Below is a small trained network, with its code and all its weights. Each question gives an input and a class and asks what happens when units are switched off, that is, made to give their printed mean instead of their output.

import numpy as np


def w(rows, s, z=0):
    codes = np.array(rows[::2]) - 128.0
    scale = np.full(codes.shape[1], s)
    scale[-1] = z or s
    return codes * scale


def f(y):
    return y / 2 * (1 + np.tanh(0.7978845608 * (y + 0.044715 * y**3)))


def log_softmax(a):
    a = a - a.max(-1, keepdims=True)
    return a - np.log(np.exp(a).sum(-1, keepdims=True))


def net(x, mask):
    res = np.array(x, float).reshape(1, 7) / 4 @ E
    y = f(res @ A[0][:, :-1].T + A[0][:, -1])
    res = res + np.where(mask, y, B[0][:, -1]) @ B[0][:, :-1]
    return log_softmax(res[-1] @ U[:, :-1].T + U[:, -1])


A, B = {}, {}
E = w([
[95,140,1,152,133],'x0',
[78,114,112,32,48],'x1',
[141,143,123,118,131],'x2',
[141,154,130,140,99],'x3',
[146,152,124,122,119],'x4',
[131,127,123,112,146],'x5',
[131,138,132,141,108],'x6',
],0.018)
A[0] = w([
[117,151,128,143,204,61],'n1',
[238,162,93,117,112,153],'n2',
[151,169,137,216,206,181],'n3',
[40,142,116,9,48,171],'n4',
[107,133,3,152,128,37],'n5',
[113,112,124,87,91,68],'n6',
[89,82,126,138,132,163],'n7',
[125,141,166,110,99,59],'n8',
[208,71,220,88,112,3],'n9',
[153,133,166,96,107,53],'n10',
],0.012,0.0031)
B[0] = w([
[157,119,147,161,128,164],'n1',
[97,140,94,193,140,158],'n2',
[218,54,40,154,112,230],'n3',
[215,41,75,186,106,250],'n4',
[8,254,226,65,165,216],'n5',
[147,119,82,166,73,163],'n6',
[172,145,142,76,135,144],'n7',
[63,93,124,145,136,148],'n8',
[48,205,221,102,169,195],'n9',
[135,168,116,128,175,153],'n10',
],0.0093,0.021)
U = w([
[186,50,53,183,114,2],'0',
[8,204,187,118,125,254],'1',
],0.014,0.00088)

Each question gives the input, the list of numbers given to net, and the class t.
The units are the neurons (one row each of A and B). Each row of codes is followed by its name. A weight is (code - 128) times the scale printed after its matrix; where a second scale follows, it is the last column's (A, B and U).
mask holds one flag per neuron, in row order. A switched-off neuron (its flag False) gives its mean, the last column of its row in B, instead of its output. The means were averaged over made-up inputs and are rounded, as every weight is.
A unit's drop is (log p(t) with every unit on - log p(t) with that unit switched off) / (log p(t) with every unit on - log p(t) with every unit switched off).
The circuit of an input: a set's keep is (log p(t) with only the set's units on - log p(t) with every unit switched off) / (log p(t) with every unit on - log p(t) with every unit switched off). Starting from all 10 units, units are removed one at a time, each time the one whose removal leaves the highest keep (on an exact tie, the one counted first), for as long as the keep stays at least 0.8.
units of the circuit, in order: the units of the circuit, biggest drop first
top k neurons: the k neurons with the biggest drops, biggest first
drop of u: that unit's drop, to one decimal
input [-8,-7,5,5,-4,5,1], class 1: units of the circuit, in order -> [n9]
input [-8,8,-3,8,-8,-5,4], class 0: top 3 neurons -> [n4 n5 n6]
input [-6,6,-4,6,-6,-8,-4], class 0: top 3 neurons -> [n4 n5 n6]
input [-5,5,3,-6,1,5,7], class 0: top 2 neurons -> [n4 n5]
input [5,4,-5,-3,-7,5,6], class 1: top 2 neurons -> [n5 n3]
input [4,-2,-6,7,-7,-3,7], class 1: top 2 neurons -> [n4 n5]
input [7,5,1,5,6,-2,6], class 1: top 2 neurons -> [n5 n3]
input [-4,4,6,3,8,8,3], class 0: top 3 neurons -> [n5 n4 n6]
input [-5,7,0,-7,0,0,-7], class 0: top 2 neurons -> [n4 n5]
input [4,-3,-3,-3,-7,-7,-6], class 1: top 2 neurons -> [n4 n5]
input [-3,8,6,3,-3,0,3], class 0: drop of n4 -> 1.1
input [-8,-4,4,4,-3,-7,6], class 1: drop of n9 -> 3.2
input [-4,5,1,-5,6,4,-6], class 0: drop of n4 -> 7.0
input [5,2,-1,8,-1,7,-1], class 1: units of the circuit, in order -> [n5]
